Below is a small trained network, with its code and all its weights. Each question gives an input and a class and asks what happens when units are switched off, that is, made to give their printed mean instead of their output.

import numpy as np


def w(rows, s, z=0):
    codes = np.array(rows[::2]) - 128.0
    scale = np.full(codes.shape[1], s)
    scale[-1] = z or s
    return codes * scale


def norm(h):
    return h / np.sqrt((h * h).mean(-1, keepdims=True) + 1e-5)


def f(y):
    return y / 2 * (1 + np.tanh(0.7978845608 * (y + 0.044715 * y**3)))


def log_softmax(a):
    a = a - a.max(-1, keepdims=True)
    return a - np.log(np.exp(a).sum(-1, keepdims=True))


def net(x, mask):
    res = np.array(x, float).reshape(1, 7) / 4 @ E
    u = 0
    for l in range(2):
        y = f(norm(res) @ A[l][:, :-1].T + A[l][:, -1])
        res = res + np.where(mask[u : u + 14], y, B[l][:, -1]) @ B[l][:, :-1]
        u += 14
    return log_softmax(norm(res)[-1] @ U[:, :-1].T + U[:, -1])


A, B = {}, {}
E = w([
[169,225,109,168,213],'x0',
[88,86,66,219,175],'x1',
[130,127,125,125,124],'x2',
[13,218,88,130,60],'x3',
[129,130,127,129,127],'x4',
[143,157,241,254,68],'x5',
[125,131,129,127,128],'x6',
],0.0063)
A[0] = w([
[132,95,91,79,162,97],'L0N1',
[125,102,128,105,65,102],'L0N2',
[206,29,183,120,155,3],'L0N3',
[95,186,57,86,161,160],'L0N4',
[169,163,198,82,89,64],'L0N5',
[153,133,157,123,196,109],'L0N6',
[100,86,146,98,70,113],'L0N7',
[153,181,172,95,86,100],'L0N8',
[122,101,51,254,127,160],'L0N9',
[175,148,137,68,101,107],'L0N10',
[107,182,185,192,115,202],'L0N11',
[116,128,168,93,143,19],'L0N12',
[133,72,119,114,94,98],'L0N13',
[141,85,69,165,107,73],'L0N14',
],0.011,0.0043)
B[0] = w([
[174,117,129,20,73,193],'L0N1',
[93,62,98,147,150,150],'L0N2',
[207,61,108,140,155,244],'L0N3',
[190,87,137,99,63,252],'L0N4',
[97,129,166,86,173,191],'L0N5',
[174,131,88,126,83,178],'L0N6',
[83,3,89,182,105,171],'L0N7',
[93,94,161,130,189,182],'L0N8',
[109,121,219,49,164,253],'L0N9',
[42,81,215,144,153,170],'L0N10',
[186,62,86,64,65,254],'L0N11',
[65,183,106,152,138,107],'L0N12',
[116,124,88,210,195,151],'L0N13',
[56,126,231,130,191,142],'L0N14',
],0.0072,0.0048)
A[1] = w([
[45,198,106,124,96,171],'L1N1',
[43,175,206,82,188,80],'L1N2',
[158,1,129,87,97,190],'L1N3',
[84,144,181,95,201,107],'L1N4',
[73,160,90,148,69,174],'L1N5',
[73,168,104,124,44,200],'L1N6',
[122,105,7,136,224,252],'L1N7',
[173,115,217,226,55,99],'L1N8',
[197,244,131,114,170,199],'L1N9',
[153,95,200,171,156,205],'L1N10',
[154,113,196,177,55,93],'L1N11',
[58,165,105,108,138,78],'L1N12',
[233,138,107,75,63,178],'L1N13',
[135,162,183,254,107,207],'L1N14',
],0.0099,0.0022)
B[1] = w([
[206,64,217,136,182,135],'L1N1',
[92,201,178,166,195,139],'L1N2',
[120,249,117,201,147,249],'L1N3',
[56,159,173,139,103,138],'L1N4',
[198,131,144,144,228,135],'L1N5',
[242,151,141,173,204,150],'L1N6',
[106,143,213,101,36,156],'L1N7',
[113,178,114,33,85,161],'L1N8',
[34,1,63,195,136,160],'L1N9',
[88,159,115,112,129,171],'L1N10',
[124,88,39,85,175,152],'L1N11',
[191,73,164,113,165,125],'L1N12',
[88,147,147,187,123,211],'L1N13',
[98,93,133,57,104,134],'L1N14',
],0.0092,0.012)
U = w([
[255,88,145,140,168,127],'0',
[152,157,66,13,39,104],'1',
[110,149,119,148,137,254],'2',
[65,111,227,61,169,29],'3',
[113,155,105,153,136,184],'4',
[81,34,70,167,121,21],'5',
],0.016,0.0063)

Each question gives the input, the list of numbers given to net, and the class t.
The units are the neurons (one row each of A and B). Each row of codes is followed by its name. A weight is (code - 128) times the scale printed after its matrix; where a second scale follows, it is the last column's (A, B and U).
mask holds one flag per neuron, layer by layer. A switched-off neuron (its flag False) gives its mean, the last column of its row in B, instead of its output. The means were averaged over made-up inputs and are rounded, as every weight is.
A unit's drop is (log p(t) with every unit on - log p(t) with that unit switched off) / (log p(t) with every unit on - log p(t) with every unit switched off).
The circuit of an input: a set's keep is (log p(t) with only the set's units on - log p(t) with every unit switched off) / (log p(t) with every unit on - log p(t) with every unit switched off). Starting from the 12 units with the biggest drops (on a tie, the unit counted first), units are removed one at a time, each time the one whose removal leaves the highest keep (on an exact tie, the one counted first), for as long as the keep stays at least 0.8.
units of the circuit, in order: the units of the circuit, biggest drop first
unit that matters most: the unit with the biggest drop
top k neurons: the k neurons with the biggest drops, biggest first
top k neurons in layer l: the k neurons of layer l with the biggest drops, biggest first
input [1,4,-3,-6,-3,8,0], class 1: unit that matters most => L1N8
input [-1,-4,-4,5,-1,0,7], class 0: top 3 neurons => L0N9; L0N3; L1N6
input [-7,7,6,-6,2,-2,-6], class 3: top 3 neurons => L0N14; L1N7; L0N11
input [1,7,-7,7,7,5,-1], class 0: top 2 neurons => L0N11; L1N6
input [6,3,1,5,-3,-4,3], class 5: units of the circuit, in order => L1N9; L1N3; L0N7
input [-8,-2,1,4,-8,-7,1], class 4: units of the circuit, in order => L1N3; L0N11
input [6,-7,2,5,7,8,-7], class 1: top 4 neurons => L0N11; L1N8; L0N9; L1N3
input [5,-8,-5,-2,-4,1,8], class 3: top 2 neurons => L1N3; L0N10
input [2,-1,6,-5,-7,-4,-6], class 4: top 2 neurons => L1N13; L1N3
input [7,7,6,5,7,8,-3], class 1: top 2 neurons => L0N11; L1N8
input [-5,7,2,-7,-2,-7,1], class 0: top 3 neurons in layer 1 => L1N8; L1N9; L1N13
input [-2,5,4,6,2,6,-8], class 0: units of the circuit, in order => L1N6; L0N3; L1N5; L1N1
input [8,-3,-2,-7,-3,-2,-1], class 5: top 3 neurons in layer 1 => L1N9; L1N3; L1N6
input [-2,7,6,6,0,0,1], class 3: units of the circuit, in order => L0N9
input [0,-7,6,5,2,5,-8], class 3: top 4 neurons => L0N5; L0N8; L0N3; L0N4
input [4,-8,7,-7,-1,6,3], class 3: top 3 neurons in layer 0 => L0N5; L0N10; L0N4
input [-4,0,5,-4,0,5,-5], class 1: top 2 neurons in layer 1 => L1N8; L1N9
input [-3,8,3,-5,-5,-8,-1], class 1: units of the circuit, in order => L0N1; L1N7
input [-2,5,-6,8,4,8,5], class 0: top 2 neurons => L1N6; L1N5
input [-1,4,0,2,-1,-1,3], class 3: units of the circuit, in order => L0N9
input [-4,1,6,-5,1,-2,-2], class 2: top 2 neurons => L1N3; L1N6
input [4,-3,0,-3,1,2,-7], class 5: top 2 neurons => L1N9; L0N7
input [-4,8,-7,4,-4,-6,-5], class 3: top 2 neurons in layer 0 => L0N11; L0N14
input [8,-7,5,5,1,-5,0], class 5: top 4 neurons => L1N9; L0N9; L1N3; L0N4
input [7,8,7,8,-6,6,-8], class 0: top 2 neurons in layer 1 => L1N6; L1N1
input [-3,-7,4,-1,0,7,8], class 1: top 3 neurons => L1N8; L0N9; L0N11
